In the rows, 128 means zero.
[121 102 111 149 133 156 135  83 203 125 188 127 130 141 114 129 133 145
 138 140 133 181  86 115 134 115  98 107 112 152 123 125 123 138  97  90
 126 137 123 152  96 100  94 123 144] : (18)
[159  89  97 137 144 155 129  90 124 155 174 159 123 143 104 104 103 166
 125 136  88 124 114 143 141 102  66 114 120 152 108  98 135 137  95 125
 129 112 108 112 137 117 102  75 154] : (19)
[156 100  97 154 143 155 154  97 135 167 182 174 135 169  92 118 135 172
 127 103 113 130 120 130 137 104  88  95 136 146 123 108 129 147 122 116
 153 107  99 124 116 113 120  96 126] : (179)
[130 168 120 151 154 125 118 149 141 113 150 139 137 124 155 131 135 116
 121 172 153 125 130  91 118 133 131 130 121 158 159 110 127 133 118  97
  92 140 109 157 127 142 125 131 134] : (17)
[106 108 184 151 109  94 125  96 181 110  73 124 133 133 102 132 179 121
 127 167 131  83 103 125 126 150 136 139 111 125 135 121 147 143 125 121
 107 158 123 109 112 100 110 126 137] : (103)
[148 157 139 159 118 118 118  76 188 127 148 133 146 157 123 105 171 133
 153 165 102 158 108 116  92 135 111  87 105 141 143 126 139 159 101  97
 129 124 102 163  97 107  94 140 149] : (17)
[168  87  64 134 142 170 179  82 140 162 159 170  99 160  97 124 111 130
 112 121 120 109 126 133 141 110  95  99 128 161 122 111 108 166 124 126
 148 102  82 130 131 129 125  79 124] : (18)
[176 111  96 138 143 163 144  89 136 155 152 159 137 154  95 119 108 161
 126 119 125 128 124 121 130 108  65  96 116 138 129 112 118 155 111 113
 140 110  94 119 128 111 121  66 135] : (213)
[151  75  86 143 137 173 147  96 152 170 184 178 133 145 108 130 111 171
 132 112 126 100 118 129 146 104  78 112 134 187 131 103 126 141 125 126
 131 114 106 120 122 113 131  85 131] : (32)
[102 159 131 122 121 151 104 152 148 129 107 119 127 152 100  93 134  90
 113 158 104 140 119 135  82 133 128 127 138  89 108 151 168 127  77  86
 136 136 119 131 145 134 120 155 126] : (103)
[122 117  99 100 119 158 123 120 155 127 137 126 120 155 119  85 126  97
 127 132 128 184 135 123 104 128 119 125 122  97 108 189 153 143  99 110
 160 117 121 109 132 128 126 132 111] : (32)
[ 79 141  66 113 141 131 122 179 101 160 140  69  85 157 182 129 123  67
 128 131 111 168 187 154 123 170 213 138 163  61  83 160 128 125  78 148
 175 105 139 151 150 128  68 165 127] : (3)
[128 156  95  85 134 129 107 118 139  94 128 106 110 144 125  82 124  85
 128 149 117 164 128 117  99 115 125 129 118  86 128 169 148 123 105  96
 148 121 113 122 142 147 137 126 127] : (19)
[ 92 143 154 155 138 146 129 147 138 137 148 130 143 134 104  94 137 109
 105 128 130 177 117  98  92 132 119 113 130 104 114 157 167 132  84  88
 135 135 108  95 121 129 108 141 116] : (103)
[140 135 121 157 136 131 129 120 129 127 118 124 129 129 150 151 141 142
 132 151 146 101 129 105 125 130 136 153 127 157 140 129 115 121 118 117
  97 122 115 138 121 149 115 120 145] : (3)
[110 138 138 164 124 115 124 112 188 142 162 106 116 156 104 136 168 171
 137 139 137 181 105  90 136 140 143 116 135 120 110 125 129 113 119  93
 121 157 143 177  99  99 106 157 145] : (179)
[158 107  65 124 145 147 140 110 132 161 149 143 103 139 110 115 120 160
 127 122 120 112 131 129 139 109 108 109 120 139 123 106 116 136 115 117
 145 116 108 129 126 110 114  72 139] : (19)
[126 149 143 160 129 135 127 122 194 125 149 115 135 159 108 138 159 164
 144 149 115 137 110 123 101 133 114 109 130 140 119 118 154 134 110 104
 115 143 111 143 108 105  97 160 134] : (6)
[150 164 108 145 156 112 125 157 151 127 127 134 171 110 130 134 120 123
 109 169 170  84 113 122 135 122 149 123 131 178 135 119 112 126 107 120
  83 133 101 134 141 158 121  83 118] : (36)
[138 179 138 115 117 132 113 111 122 106 100 108 152 155 125  92 132  94
 126 152 110 139 132 121  86 136 162 110 126  78 127 172 138 126  94  94
 138 110 108 124 117 139 125 116  99] : (213)
[ 86 126 126 119 135 133 118  86 151  78 140  97 143 160 110 129 175 163
 107 107 129 164 130  91  83 147 115 140 127  97  87 133 143  90 122 136
 139 172  98  95 136 102 128 145 155] : (17)
[120 148 147 133 115 117 110  88 202 117 112 116  89 145 134 123 162  94
 168 169 107 173 131 119 107 134 143 125 116  94 121 136 138 152  99 113
 121 113 123 142 103 110  92 189 129] : (3)
[ 94 137 130 127 152 143 141 168 141 118 108 100 157 186 167 134 121  83
 137 147 100 105 143 154  97 184 187 132 150 136 106 159 126 114  93  97
 121 145 124 133 141  85  69 137 135] : (213)
[159  86 118 145 124  92 142  68 184 110  84 120 125 136 112 147 170 132
 146 140  96 101 130 119 145 139 150 126 105 125 118 130 125 155 137 155
 132 137 109 115 125 104  96 133 146] : (149)
[104 140 119 120 119 134 122 112 139 112 133 104 112 162 128 101 134  94
 131 130 105 160 143 114  98 137 122 131 147  87 105 165 151 131 103 116
 156 121 123 118 135 137 102 168 143] : (3)
[106 106 126  84 157 167 197  97 116 120 165 121 134 160 137 112 130 115
 100  74  99 195 138 135  96 178 156 118 128 147  74 185 150 119  81 131
 153 137 107  76 130  75  67 112 128] : (149)
[145 148 129 135 139 122 110 157 137 100 117 142 181 114 160 147 121 146
 119 175 142  77 131 119 109 127 135 151 108 173 149 121 127 114 124 105
  75 144 101 135 138 147 122 102 150] : (17)
[111 126 112 103 144 122 130 136 153 115 131 107 141 143  86  97 145  71
 111 124 132 183 120 115 107 125 106 115 129  95 119 175 151 145 111 128
 152 128 105 101 155 139 127 109 123] : (36)
[141  91  95 137 124  66 139  80 206  76  67 121 120 135 121 143 161 103
 144 175 108  66 115 138 146 141 162 137  95 156 124 111 115 137 117 149
 125 147  92 126 141 128 139 108 152] : (36)
[123 129 165 151 132 111 134  98 175 117  89 141 138 123 103 136 167 129
 136 189 109  86 111 113 118 132 170 130 116 164 145 113 156 120  99 130
  93 147 101 113 121 124 103 119 142] : (133)
[122 110 151 151 116  92 132  62 180  86 101 124 107 127 112 155 181 126
 140 149 109 123 110 107 137 140 124 137 109 139 126 108 137 145 125 122
 109 142  97  99 111 108 116 150 140] : (6)
[138 145 142 144 141 126 134 135 144 122 140 138 129 125 128 137 123 101
 116 173 168 135 111 110 119 138 124 136 113 151 142 131 113 144 126 103
  91 133 105 133 123 156 124  94 122] : (18)
[114 144  89 119 117 134 112 163 119 121  76  99 118 147 120 105 119  77
 110 167 107  74 133 123 108 141 159 145 134  81 130 142 134 129  86 119
 155 128 133 121 157 151 160 148 102] : (103)
[127 125 116 141 146 147 114 103 204 140 134 128 122 147 108 127 139 144
 137 181 112 159 112 115 115 122 122 109 121 136 107 109 141 149  84  78
 114 128 115 171 127 110  81 135 146] : (149)
[133 141 129 121 151 142 125 140 157 110 162 152 148 126 132 144 129 154
 119 133 174 154 121 100 142 116 113 162 120 145 148 134 138  99 133 100
 102 144 115 142 127 138 146 108 125] : (179)
[120 108 132  99 173 145 132 155 160 101 145 148 142 138 135 143 107 149
 121 165 184 105 136 151 141 125 117 156 120 170 133 131 162 111 127 138
 104 131 122 150 118 138 155  94 129] : (6)
[159 128 132 157 122  85 141  89 184 104  77 120 127 132 109 125 176 116
 143 152 106 120 122 108 131 126 123 133 105 127 123 141 129 136 141 132
 114 152 105 112 133 110 101 134 152] : (36)
[129 126 119 114 123 137 131 106 161 108 121 117 107 174 115 102 138  80
 130 126 105 162 119 111  95 148 119 117 133 104  97 157 153 145 106 109
 154 122 109 127 141 130 116 160 123] : (149)
[112 124 126 122 134 134 135 112 125 121 142 120 139 159 116  92 130  98
 118 126 114 170 129 119  97 129 120  99 124 102 114 192 150 140  95  84
 142 114 105 106 124 124 106 127 117] : (213)
[136 158  96 136 152 131 118 164 172 133 147 138 138 125 125 132 125 128
 109 170 147 138 110  86 105 122  91 135 117 152 149 128 121 127 117  85
  83 147  88 145 144 145 127  96 137] : (19)
[131  55  85 125 150 167 142  94 137 133 168 141 129 140 134 131 118 167
 112 127 147 146 143  99 160 111 111 121 121 136 118  99 137 143 104 115
 139 107 101 135 125 126 110  63 160] : (17)
[162 102 107 157 150 127 138 143 108 195 165 145 153 114 105 128 102 135
 105 150 162 109 139 146 155  94  99  82 107 162 147 138 123 167 127 120
 144 110 133 138 115 135  84  59 151] : (18)
[146 146 116 164 142 127  96 116 154 129 139 163 136 112 137 118 128 152
 134 174 138  99 118 130 122 119 156 145 121 155 133 109  98 130 109  96
  93 112 105 136 116 153 109 106  99] : (19)
[131 108 111 136 141 150 153 119  94 153 174 156 121 155 111 123 105 150
 133  90 102 125 120 129 117 143 100 110 138 169 100  94 118 132 124 138
 138 119 107 107 133 105 126  99 140] : (17)
[ 83 109 100  94 135 132 136 160 129 122 103  79 130 153 122 108 113  81
 113 124 113 174 133  89 122 139  97 139 139  91  99 192 153 124  95 129
 147 139 140 106 148 113 113 152 156] : (3)
[132 136  69 127 155 142 129 142 157 120 156 138 127 115 164 143 146 150
 119 155 168 140 136 101 137 121 129 123 124 144 143 130 132 112 103 120
 106 134  94 137 141 146 116 110 146] : (133)
[114 132 122 107 124 152 126 124 123 135 150 110  98 153 113  99 141  92
 119 149 122 180 125 109  97 139 139 100 133 102 127 158 161 131  73 118
 152 109 122 123 139 154 124 130 130] : (133)
[112 131 152 111 116 147 106 134 107 129 138 112 142 169 115  81 133  99
 120 137 111 182 121 138 104 122 126 118 128  68 108 183 147 123  95  97
 159 110 145 101 126 127 114 138 111] : (179)
[132  96 153 171 128 103 121  76 168 101  98 135 123 127 118 138 169 120
 123 178 130 111 117 112 140 132 137 119 100 139 114 112 125 142 108 111
 102 140 101 112 112 129  97 122 154] : (18)
[155 158  87 118 148 131 126 124 188 104 121 126 144 152 122 104 108  93
 145 156 123 142  97 134 144 122  94 149 127 150 124 151 131 122 107 139
 124 135 106 146 174 138 137 123 125] : (36)
[141 198 121 134 151 127 116 142 112  92 149 153 109 115 171 118 117 133
 132 154 136 130 127 100 118 127 139 150 140 148 141 105 126 105 132  82
  78 123 103 146 126 157 133 124 106] : (19)
[118 135 121 122 160 129 136 129 156 112 129 127 140 112 135 149 133 120
 134 137 147 163 121  93 122 123 105 144 117 161 151 143 136 136 111 107
  93 129  97 133 137 143 128 117 161] : (3)
[124 186 117 143 119 147  78 134 177 113 134 121 128 161 109  62 124 133
 123 171 122 173 127 108  85 117 110 124 127  83 103 162 129  98 109  57
 159 148 126 129 135 136  84 140 142] : (19)
[146 156 161 137 154 144 123 155 149 112 128 146 174 139 131 125 115 137
 123 168 170 110 117 134 123 131 135 125 121 161 149 140 132 122 117  94
  85 136 110 140 129 137 110  69 123] : (213)
[159  57  67 125 107 135 158  77 181 127 217 180 124 138 110 131  91 129
 123 113 120 142  92 100 144 116   4 118 110 188 148 110 136 161 133 141
 152 136 118 134  95 113 163  74 164] : (32)
[176 111  75 131 141 144 161  87 147 154 133 149 112 154 114 133 117 146
 139 115  90  91 128 129 142 126 104 101 127 161 116  91 119 143 123 134
 152 122  98 135 142 102 112  98 152] : (149)
[149 116  89 111 163 136 147 109 170  99 116 140 124 124 145 148 145 134
 127 128 166 121 124 101 137 136 127 157 106 156 131 134 124 116 127 123
 107 144  88 134 141 131 142 101 130] : (149)
[143 143 103 144 132 129 107 150 147 128 110 130 164 139 173 130 107  98
 134 183 152  83 127 122 137 144 135 149 134 152 147 131  95 134 125 122
 110 133 119 137 149 149 130 100 133] : (32)
[147 144 116 152 112  65 132  96 186 112  93  76  91 141 109 167 179 100
 150 148 113 113 125 121 152 143 160 133 114 100 122 139 125 145 149 188
 125 153 100  95 147 115 117 179 124] : (6)
[146 138 113 163 139 137 129 111 146 131 120 164 153 121 139 136 118 123
 139 151 127  98 106 114 121 127 127 152 124 187 138 113 105 139 114 122
  93 127  91 111 135 137 145 118 104] : (32)
[ 92  96 121 127 123 141 101 133 124 133 164 121 125 175 131 104 130 103
 100 142 130 156 132 108 124 135 108 118 138  84 107 147 135 112  89 102
 166 118 143 133 125 139 141 148 129] : (179)
[152 123 122 157 109  88 134  89 172 118  50 109 134 125  85 152 154 112
 134 150 104  79 123  97 124 137 145 152 113 133 116 134 109 144 121 162
 119 154 113  86 127 118 110 142 156] : (3)
[152  91  82 156 128 148 148 107 149 145 123 134 121 145  97 138 111 124
 111 150 129 115 111 109 143 116 117 121 114 144 122 107 106 147 111 123
 147 120  98 136 127 143 128  70 137] : (18)
[180 154 116 164 111 133  89  76 171 127 107 132 125 149 150 136 174 174
 166 136 104 113 138 125 136 125 141 106 143 113  94 122 104 116 146  90
 113 116 129 151 115 108  51 171 156] : (149)
[148 146  93 132 128 114 133  95 208 111 146 134  95 154 116 119 165 135
 160 136 112 152 122 139 117 131 126 117 121 135 111 134 143 132 119 117
 130 126 103 162 127 118 112 157 124] : (36)
[114 133 102 118 121 126 100 131 133 119 122 107 119 157 118  91 136  94
 115 143 105 132 131 108  96 130 126 141 137  78 106 165 146 114 106 114
 144 125 117 122 138 146 133 148 113] : (19)
[131 114 128 134 124  78 127  95 147 115 108 120 116 141 125 134 168 102
 139 146 124 116 123 126 167 137 137 144 116 112 130 140 120 128 145 137
 126 153 123 111 136 109 117 129 152] : (179)
[149 164 129 117 145 137 108 124 155 103 113 126 143 118 134 128 132 128
 130 156 150 139 112 110 118 119 137 148 118 137 139 137 113 118 124  96
  83 135 107 121 134 135 113  96 130] : (19)
[126 150 129 168 127 143 127 120 212 139 141 128 129 154  91 119 148 123
 144 158 113 139 100 128 113 126 142 108 133 135 133 129 144 144 107  90
 127 148 117 146 121 110  87 145 143] : (103)
[158 145 124 140 160 132 126 137 148 114 180 151 161 125 144 129 116 150
 120 156 176 117 126 104 134 119 104 112 116 161 158 143 142 122 112  96
  81 130 104 152 117 156 136  86 134] : (213)
[123 164 112 159 127 128 130 101 201 116 152 118 121 149 115 128 159 138
 146 152 108 148 109 117  94 132 133 130 121 122 130 139 149 129 107  89
 123 153 101 135 123 114 101 162 139] : (103)
[104 143  93 107 133 153 135 141 139  96 116 111 112 164 133 105 147  97
 131 121 106 153 133 132 101 142 147 138 137  89 118 176 156 110 112 106
 160 134 123 120 134 113 125 153 123] : (103)
[167  50 106 165 113 151 138 110 136 181 113 140 135 185  86 142 119 144
 103 145 110  82 122 131 131 103  31 126 130 139 114 124 146 160 134 162
 157 101 117 147 116 124 139 107 144] : (6)
[121 141  83 118 133 136 126 138 153 111 164 131 119 123 154 157 104  88
 124 136 157 119 109  90 134 144 117 148 143 172 156 108  97 136 129 110
  98 144 107 126 159 150 166 125 121] : (32)
[121 127 132 152 130 135 120 121 192 143 143 118 130 143 123 137 162 157
 151 151 117 138 135 121 114 137 149 106 130 129 126 124 138 132  95 111
 118 125 124 159 106 119  79 139 161] : (3)
[137 168 117 171 139 131 138 105 182 137 150 111  80 169 130 133 175 130
 158 144  93 184 110 111 104 152 152  83 122 145 110 111 137 140  94  83
 132 134 105 165 123  95  64 168 144] : (149)
[109 146 140 114 117 129 110 118 117 125 123 107 124 154 123  96 134  74
 124 138 116 162 137 116  97 138 125 117 138  84 110 173 144 132  93 125
 156 104 129 104 121 143 111 147 132] : (3)
[140 164 128 131 146 108 102 146 132 135 122 129 153 106 141 126 137 126
 106 162 166 107 132 110 114 131 132 123 114 143 145 135 110 125 118  98
  92 138 116 128 125 137 110  98 136] : (19)
[118 109 119 118 125 148 126 108 127 120 117 114 134 156 119 113 131 100
 115 133 119 146 128 112 103 141 131 124 129  95  96 153 133 133  92 114
 144 108 112 113 118 135 125 128 111] : (18)
[133 118 118 137 159 117 124 123 151 103 151 143 144 137 136 151 132 121
 125 144 168 111 114 128 145 140 124 132 122 174 136 144 123 115 122 115
  89 142 104 136 132 137 129  92 142] : (213)
[ 97  54 144 120 127 137  97  84 135 156 134 108 145 164 151  90 131 103
 103 150 120 145 148 114 135 160  80 112 113  77 102 162 132 141  70 133
 187 102 153 125 137 115 104 145 138] : (149)
[157 148 118 163 142 167 142 153 139 141 152 167 161 135 156 121 116 136
 127 136 137 106 124 123 114 123 127 126 137 185 146 132 124 129 122 103
  96 130  94 124 135 142 119 108 116] : (32)
[128 161 149 117 143 131 121 122 163 108 132 136 152 115 142 142 129 133
 134 149 155 127 123 121 126 126 120 135 124 153 147 122 123 125 119 126
  91 131 111 120 127 130 111 115 140] : (3)
[153 113 132 145 108  97 128  94 186 118  87 120 126 125  94 139 167 113
 142 159 116 105 111 105 137 138 135 134 114 134 133 143 131 136 128 161
 114 163 125 104 133 117 104 139 165] : (133)
[122 144 131 143 151 159 131 160 133 120 117 153 135 129 150 129 116 134
 125 173 133 120 129 135 122 134 144 165 130 140 144 130 127 122 121 102
  95 123 124 150 134 140 128 116 111] : (103)
[121  97 161 128 129  87 142 102 163  99  97 128  96 123 109 147 162  96
 146 157 132 117 124 122 136 167 163 133 101 134 123 119 125 151 131 129
 108 146 130 115 101 107 112 117 141] : (18)
[133 181 102 163 139 118 130 141 195 125 131 107 119 157 113 116 161 135
 145 165  98 123 104 117  92 138 153 107 134 139 132 110 123 127 116  84
 108 170  97 165 132 111  87 126 156] : (19)
[155 106  76 135 150 155 129  83 125 152 168 163  73 141 122 121 120 168
 132 123 118 151 141 107 162 127  90 106 119 131  98  94 109 135 106 122
 155  96 118 117 142 119 113 119 123] : (149)
[119  86  55 136 132 126 136 101 140 162 111 110 100 151  93 141 125 141
 107 160 118 101 125 117 150 120 113 112 128 128 103 101  96 147  94 145
 148 121 104 122 151 130 119  82 167] : (3)
[141 131 125 107 116 142 115 103 159 118 119 126 132 169 124  79 122  85
 133 144  93 152 127 136 100 133 107 108 124  89  99 166 146 139 102 107
 166 116 116 121 141 128 100 139 133] : (149)
[106 152 117 135 140 140 135 117 194 107 160 125 124 142 127 143 179 159
 155 138 107 120 116 129 107 139 169 116 143 131 146 114 156 121 113  87
  99 141 109 153 110 105 102 150 128] : (103)
[141 109  92 126 125 100 128  98 190  98 101 129 124 175  97 143 157 109
 133 150 109  77 117 145 137 139 120 129 116 151 121 176 135 117 134 142
 126 155 111 120 140  98 116 142 138] : (213)
[119 150 101 125 153 133 118 125 143  98 181 143 111 127 160 134 124 108
 129 161 145 151 128 119 138 145 149 139 119 159 142 121 102 124 114 116
 107 132 124 135 134 132 119 133 126] : (17)
